Here is a tiny trained network, its code and every weight. The questions are about switching its units off for an input and a class, where a switched-off unit gives its printed mean instead of its output.

import numpy as np


def w(rows, s, z=0):
    codes = np.array(rows[::2]) - 128.0
    scale = np.full(codes.shape[1], s)
    scale[-1] = z or s
    return codes * scale


def f(y):
    return np.maximum(y, 0)


def log_softmax(a):
    a = a - a.max(-1, keepdims=True)
    return a - np.log(np.exp(a).sum(-1, keepdims=True))


def net(x, mask):
    res = np.array(x, float).reshape(1, 4) / 4 @ E
    y = f(res @ A[0][:, :-1].T + A[0][:, -1])
    res = res + np.where(mask, y, B[0][:, -1]) @ B[0][:, :-1]
    return log_softmax(res[-1] @ U[:, :-1].T + U[:, -1])


A, B = {}, {}
E = w([
[126,127,131,145],'x0',
[10,175,29,136],'x1',
[42,50,191,86],'x2',
[91,255,229,77],'x3',
],0.0055)
A[0] = w([
[159,188,136,167,97],'neuron 0',
[88,249,203,96,66],'neuron 1',
[135,145,103,102,255],'neuron 2',
[211,127,201,109,70],'neuron 3',
[174,195,117,104,114],'neuron 4',
[35,178,72,140,61],'neuron 5',
[89,175,95,99,143],'neuron 6',
[65,69,186,131,2],'neuron 7',
[156,64,52,119,45],'neuron 8',
[183,174,86,150,31],'neuron 9',
[52,111,191,113,121],'neuron 10',
],0.016,0.0061)
B[0] = w([
[139,155,124,51,167],'neuron 0',
[76,71,6,179,255],'neuron 1',
[59,72,244,85,207],'neuron 2',
[170,157,169,249,198],'neuron 3',
[138,133,135,35,178],'neuron 4',
[229,168,144,195,196],'neuron 5',
[141,137,194,175,188],'neuron 6',
[198,219,62,63,166],'neuron 7',
[70,111,45,149,177],'neuron 8',
[187,179,67,42,157],'neuron 9',
[132,136,164,32,210],'neuron 10',
],0.023,0.0097)
U = w([
[29,56,38,183,103],'0',
[192,154,203,252,60],'1',
[133,181,133,3,50],'2',
[64,96,186,131,254],'3',
],0.0063,0.0092)

Each question gives the input, the list of numbers given to net, and the class t.
The units are the neurons (one row each of A and B). Each row of codes is followed by its name. A weight is (code - 128) times the scale printed after its matrix; where a second scale follows, it is the last column's (A, B and U).
mask holds one flag per neuron, in row order. A switched-off neuron (its flag False) gives its mean, the last column of its row in B, instead of its output. The means were averaged over made-up inputs and are rounded, as every weight is.
A unit's drop is (log p(t) with every unit on - log p(t) with that unit switched off) / (log p(t) with every unit on - log p(t) with every unit switched off).
The circuit of an input: a set's keep is (log p(t) with only the set's units on - log p(t) with every unit switched off) / (log p(t) with every unit on - log p(t) with every unit switched off). Starting from all 11 units, units are removed one at a time, each time the one whose removal leaves the highest keep (on an exact tie, the one counted first), for as long as the keep stays at least 0.8.
circuit, biggest first: the units of the circuit, biggest drop first
most important unit: the unit with the biggest drop
top k neurons: the k neurons with the biggest drops, biggest first
drop when u is switched off: that unit's drop, to one decimal
input [1,-2,-7,3], class 2: circuit, biggest first => neuron 4
input [0,4,3,-1], class 1: circuit, biggest first => neuron 5; neuron 1
input [-4,-1,-6,-4], class 2: top 2 neurons => neuron 1; neuron 9
input [-2,-8,3,6], class 1: top 2 neurons => neuron 3; neuron 8
input [3,-1,-4,-1], class 2: circuit, biggest first => neuron 1; neuron 3
input [-5,-5,-1,6], class 0: top 2 neurons => neuron 1; neuron 5
input [3,6,0,8], class 0: top 2 neurons => neuron 1; neuron 3
input [4,-6,3,-5], class 1: top 4 neurons => neuron 1; neuron 3; neuron 2; neuron 10
input [3,8,8,-7], class 1: top 2 neurons => neuron 5; neuron 1
input [-3,2,8,-7], class 2: top 3 neurons => neuron 1; neuron 7; neuron 3
input [-3,-7,0,-8], class 0: top 2 neurons => neuron 8; neuron 5
input [-1,1,4,-1], class 2: top 3 neurons => neuron 1; neuron 3; neuron 6
input [-2,-6,7,-2], class 2: top 2 neurons => neuron 7; neuron 5
input [0,1,8,-3], class 2: most important unit => neuron 7
input [0,2,-7,-3], class 2: drop when neuron 10 is switched off => 0.0
input [2,-1,1,4], class 0: drop when neuron 6 is switched off => 0.1
input [0,-8,1,3], class 1: drop when neuron 3 is switched off => 1.3
